Here is a tiny trained network, its code and every weight. The questions are about switching its units off for an input and a target symbol, where a switched-off unit gives its printed mean instead of its output.

import numpy as np


def w(rows, s, z=0):
    codes = np.array(rows[::2]) - 128.0
    scale = np.full(codes.shape[1], s)
    scale[-1] = z or s
    return codes * scale


def norm(h):
    return h / np.sqrt((h * h).mean(-1, keepdims=True) + 1e-5)


def f(y):
    return np.maximum(y, 0)


def softmax(a):
    e = np.exp(a - a.max(-1, keepdims=True))
    return e / e.sum(-1, keepdims=True)


def log_softmax(a):
    a = a - a.max(-1, keepdims=True)
    return a - np.log(np.exp(a).sum(-1, keepdims=True))


def net(x, mask):
    ids = ['ΔΣΩβεηλμξτφ'.index(c) for c in x.split()]
    T = len(ids)
    res = E[ids] + P[:T]
    u = 0
    for l in range(2):
        r = norm(res)
        for j in range(2):
            rows = slice(3 * j, 3 * j + 3)
            q, k, v = (r @ M[l][rows].T for M in (Q, K, V))
            z = softmax(np.where(np.tri(T) > 0, q @ k.T / 3**0.5, -1e9)) @ v
            o = O[l][rows]
            res = res + np.where(mask[u + j], z, o[:, -1]) @ o[:, :-1]
        u += 2
        y = f(norm(res) @ A[l][:, :-1].T + A[l][:, -1])
        res = res + np.where(mask[u : u + 4], y, B[l][:, -1]) @ B[l][:, :-1]
        u += 4
    return log_softmax(norm(res)[-1] @ U[:, :-1].T + U[:, -1])


Q, K, V, O, A, B = {}, {}, {}, {}, {}, {}
E = w([
[148,160,128],'Δ',
[89,122,113],'Σ',
[25,163,5],'Ω',
[171,165,111],'β',
[11,99,105],'ε',
[185,109,173],'η',
[84,72,168],'λ',
[145,210,87],'μ',
[159,167,85],'ξ',
[160,81,91],'τ',
[152,77,170],'φ',
],0.019)
P = w([
[255,250,214],'0',
[183,202,48],'1',
[159,172,51],'2',
[204,169,73],'3',
[193,165,76],'4',
[189,154,85],'5',
[180,148,83],'6',
[182,138,95],'7',
[181,144,105],'8',
],0.0048)
Q[0] = w([
[138,147,136],'L0H0',
[157,138,88],'L0H0',
[102,159,218],'L0H0',
[137,251,79],'L0H1',
[42,180,108],'L0H1',
[69,82,139],'L0H1',
],0.022)
K[0] = w([
[120,116,113],'L0H0',
[135,79,105],'L0H0',
[64,217,115],'L0H0',
[92,254,116],'L0H1',
[24,150,86],'L0H1',
[79,79,102],'L0H1',
],0.02)
V[0] = w([
[130,144,117],'L0H0',
[91,159,199],'L0H0',
[86,204,183],'L0H0',
[73,172,246],'L0H1',
[119,200,132],'L0H1',
[217,76,185],'L0H1',
],0.013)
O[0] = w([
[99,126,132,128],'L0H0',
[131,180,170,24],'L0H0',
[71,184,187,1],'L0H0',
[151,105,248,58],'L0H1',
[186,193,95,139],'L0H1',
[169,33,147,169],'L0H1',
],0.012,0.0063)
A[0] = w([
[55,110,195,191],'L0N0',
[155,115,241,110],'L0N1',
[168,8,236,3],'L0N2',
[37,61,141,95],'L0N3',
],0.013,0.0034)
B[0] = w([
[156,83,116,182],'L0N0',
[96,25,110,186],'L0N1',
[45,249,74,254],'L0N2',
[202,155,84,177],'L0N3',
],0.019,0.0066)
Q[1] = w([
[224,163,161],'L1H0',
[70,178,188],'L1H0',
[236,146,145],'L1H0',
[84,170,105],'L1H1',
[254,87,155],'L1H1',
[206,106,101],'L1H1',
],0.024)
K[1] = w([
[129,168,65],'L1H0',
[141,188,198],'L1H0',
[130,152,42],'L1H0',
[120,130,186],'L1H1',
[118,129,3],'L1H1',
[108,93,64],'L1H1',
],0.028)
V[1] = w([
[215,159,149],'L1H0',
[153,63,187],'L1H0',
[187,27,212],'L1H0',
[193,13,66],'L1H1',
[40,78,201],'L1H1',
[201,108,255],'L1H1',
],0.023)
O[1] = w([
[53,147,111,87],'L1H0',
[92,44,171,91],'L1H0',
[47,27,201,76],'L1H0',
[122,49,34,195],'L1H1',
[171,52,217,104],'L1H1',
[2,125,172,2],'L1H1',
],0.025,0.017)
A[1] = w([
[57,141,216,136],'L1N0',
[37,2,101,85],'L1N1',
[37,135,118,101],'L1N2',
[238,105,112,254],'L1N3',
],0.018,0.0011)
B[1] = w([
[74,129,86,150],'L1N0',
[250,192,92,169],'L1N1',
[123,64,123,144],'L1N2',
[83,80,71,254],'L1N3',
],0.024,0.014)
U = w([
[63,76,124,175],'Δ',
[67,156,157,254],'Σ',
[147,174,121,47],'Ω',
[23,180,68,99],'β',
[164,177,193,163],'ε',
[198,149,139,17],'η',
[198,74,181,225],'λ',
[126,250,121,147],'μ',
[128,197,94,79],'ξ',
[135,33,14,97],'τ',
[223,122,128,27],'φ',
],0.013,0.0034)

Each question gives the input, a string of symbols that net reads in full, and the target symbol t.
The units are the heads (3 rows each of Q, K, V and O) and the neurons (one row each of A and B). Each row of codes is followed by its name. A weight is (code - 128) times the scale printed after its matrix; where a second scale follows, it is the last column's (O, A, B and U).
mask holds one flag per unit, layer by layer, with each layer's heads first. A switched-off unit (its flag False) gives its mean, the last column of its rows in O or B, instead of its output. The means were averaged over made-up inputs and are rounded, as every weight is.
A unit's drop is (log p(t) with every unit on - log p(t) with that unit switched off) / (log p(t) with every unit on - log p(t) with every unit switched off).
unit that matters most: the unit with the biggest drop
k most important neurons: the k neurons with the biggest drops, biggest first
top k neurons in layer l: the k neurons of layer l with the biggest drops, biggest first
which heads matter: for each layer, one digit per head in row order, 1 if its drop is at least 0.15 and else 0, layers parted by /
drop when u is switched off: that unit's drop, to one decimal
input ε η Ω, target ε: unit that matters most	L0H1
input ξ φ λ Ω Σ, target μ: 2 most important neurons	L0N2; L0N3
input ε λ τ τ Σ λ ε, target ε: which heads matter	11 / 01
input Δ τ μ τ λ, target Δ: which heads matter	11 / 11
input Δ Δ Σ, target Δ: which heads matter	11 / 11
input λ λ Σ μ τ Δ β λ Ω, target λ: 2 most important neurons	L0N1; L0N2
input λ Ω ε, target λ: top 2 neurons in layer 0	L0N1; L0N2
input ξ ε λ μ, target μ: 2 most important neurons	L0N2; L0N3
input λ Δ Σ, target λ: top 2 neurons in layer 0	L0N1; L0N2
input λ Σ τ η, target λ: which heads matter	11 / 01
input β λ ξ ε Σ ε, target β: top 2 neurons in layer 0	L0N2; L0N3
input μ β τ η Δ τ ε, target μ: which heads matter	11 / 01
input Δ β τ τ τ λ λ ε, target Δ: 2 most important neurons	L0N2; L0N1
input Δ η τ μ Σ, target Δ: unit that matters most	L0H1
input Δ β ε Δ τ λ τ μ Ω, target Δ: top 2 neurons in layer 0	L0N2; L0N1
input β λ τ λ λ φ φ, target β: 2 most important neurons	L0N2; L0N3
input μ Σ μ β μ, target μ: which heads matter	10 / 01
input λ φ μ τ Σ β Σ λ η, target λ: top 2 neurons in layer 0	L0N1; L0N2
input ε Σ τ ε ξ Σ β Σ, target ε: drop when L0H0 is switched off	0.6
input Σ λ λ Δ τ Σ Σ, target Σ: drop when L1H1 is switched off	1.2
